Below are the code and all the weights of a small trained network. Each question names an input and a class and asks about switching units off, where a switched-off unit gives its printed mean instead of its output.

import numpy as np


def w(rows, s, z=0):
    codes = np.array(rows[::2]) - 128.0
    scale = np.full(codes.shape[1], s)
    scale[-1] = z or s
    return codes * scale


def f(y):
    return np.maximum(y, 0)


def log_softmax(a):
    a = a - a.max(-1, keepdims=True)
    return a - np.log(np.exp(a).sum(-1, keepdims=True))


def net(x, mask):
    res = np.array(x, float).reshape(1, 8) / 4 @ E
    y = f(res @ A[0][:, :-1].T + A[0][:, -1])
    res = res + np.where(mask, y, B[0][:, -1]) @ B[0][:, :-1]
    return log_softmax(res[-1] @ U[:, :-1].T + U[:, -1])


A, B = {}, {}
E = w([
[83,213,54,136,168,81,188,212],'x0',
[94,12,153,168,232,187,173,65],'x1',
[152,17,161,54,137,127,122,36],'x2',
[188,182,127,64,94,2,108,219],'x3',
[156,104,180,62,47,59,68,103],'x4',
[208,214,106,104,217,121,116,110],'x5',
[85,69,98,157,17,133,251,170],'x6',
[133,111,76,101,165,160,48,119],'x7',
],0.0073)
A[0] = w([
[108,92,141,110,104,70,157,74,16],'neuron 0',
[131,33,157,43,117,153,78,57,156],'neuron 1',
[152,106,176,106,204,149,59,94,200],'neuron 2',
[117,125,46,88,100,73,79,123,180],'neuron 3',
[90,7,164,159,130,98,174,48,227],'neuron 4',
[172,126,151,167,131,195,191,165,80],'neuron 5',
[86,47,69,162,52,42,179,95,204],'neuron 6',
[217,142,163,52,135,163,106,128,255],'neuron 7',
[40,148,144,254,192,199,149,127,250],'neuron 8',
],0.0091,0.0036)
B[0] = w([
[121,68,132,123,31,107,119,99,160],'neuron 0',
[154,123,210,106,147,191,46,86,239],'neuron 1',
[70,74,63,158,204,83,78,19,212],'neuron 2',
[163,187,178,120,128,87,80,129,186],'neuron 3',
[34,40,160,79,146,218,122,160,251],'neuron 4',
[138,81,67,166,119,117,115,183,161],'neuron 5',
[189,222,247,99,92,170,247,226,219],'neuron 6',
[221,104,73,129,106,73,18,66,204],'neuron 7',
[56,79,60,151,175,138,253,163,232],'neuron 8',
],0.0078,0.013)
U = w([
[209,194,96,106,97,68,72,217,252],'0',
[109,84,186,74,156,216,109,166,4],'1',
[79,140,31,241,227,206,193,169,231],'2',
[105,88,118,170,251,110,58,2,45],'3',
],0.0081,0.004)

Each question gives the input, the list of numbers given to net, and the class t.
The units are the neurons (one row each of A and B). Each row of codes is followed by its name. A weight is (code - 128) times the scale printed after its matrix; where a second scale follows, it is the last column's (A, B and U).
mask holds one flag per neuron, in row order. A switched-off neuron (its flag False) gives its mean, the last column of its row in B, instead of its output. The means were averaged over made-up inputs and are rounded, as every weight is.
A unit's drop is (log p(t) with every unit on - log p(t) with that unit switched off) / (log p(t) with every unit on - log p(t) with every unit switched off).
The circuit of an input: a set's keep is (log p(t) with only the set's units on - log p(t) with every unit switched off) / (log p(t) with every unit on - log p(t) with every unit switched off). Starting from all 9 units, units are removed one at a time, each time the one whose removal leaves the highest keep (on an exact tie, the one counted first), for as long as the keep stays at least 0.8.
circuit, biggest first: the units of the circuit, biggest drop first
top k neurons: the k neurons with the biggest drops, biggest first
drop of u: that unit's drop, to one decimal
input [-2,7,1,-8,5,8,7,-2], class 1: circuit, biggest first -> [neuron 4]
input [-7,-6,7,1,8,3,2,1], class 3: top 2 neurons -> [neuron 7; neuron 1]
input [8,2,1,7,-3,8,7,7], class 0: top 2 neurons -> [neuron 8; neuron 4]
input [-7,5,-5,-2,0,4,3,2], class 2: top 2 neurons -> [neuron 8; neuron 7]
input [-2,0,5,7,2,-3,-2,1], class 3: circuit, biggest first -> [neuron 2; neuron 7]
input [-6,-7,-8,-4,5,-3,1,8], class 0: top 2 neurons -> [neuron 4; neuron 2]
input [-3,-6,6,1,-2,-2,-3,-6], class 3: top 2 neurons -> [neuron 6; neuron 7]
input [7,-6,7,-2,-2,-8,-2,6], class 0: drop of neuron 4 -> 0.5
input [-2,0,4,8,5,-4,0,0], class 0: drop of neuron 7 -> 0.2
input [-4,0,-4,6,-2,-3,-3,3], class 0: drop of neuron 1 -> 0.2
input [8,7,0,8,4,-8,-6,3], class 0: drop of neuron 4 -> 0.3
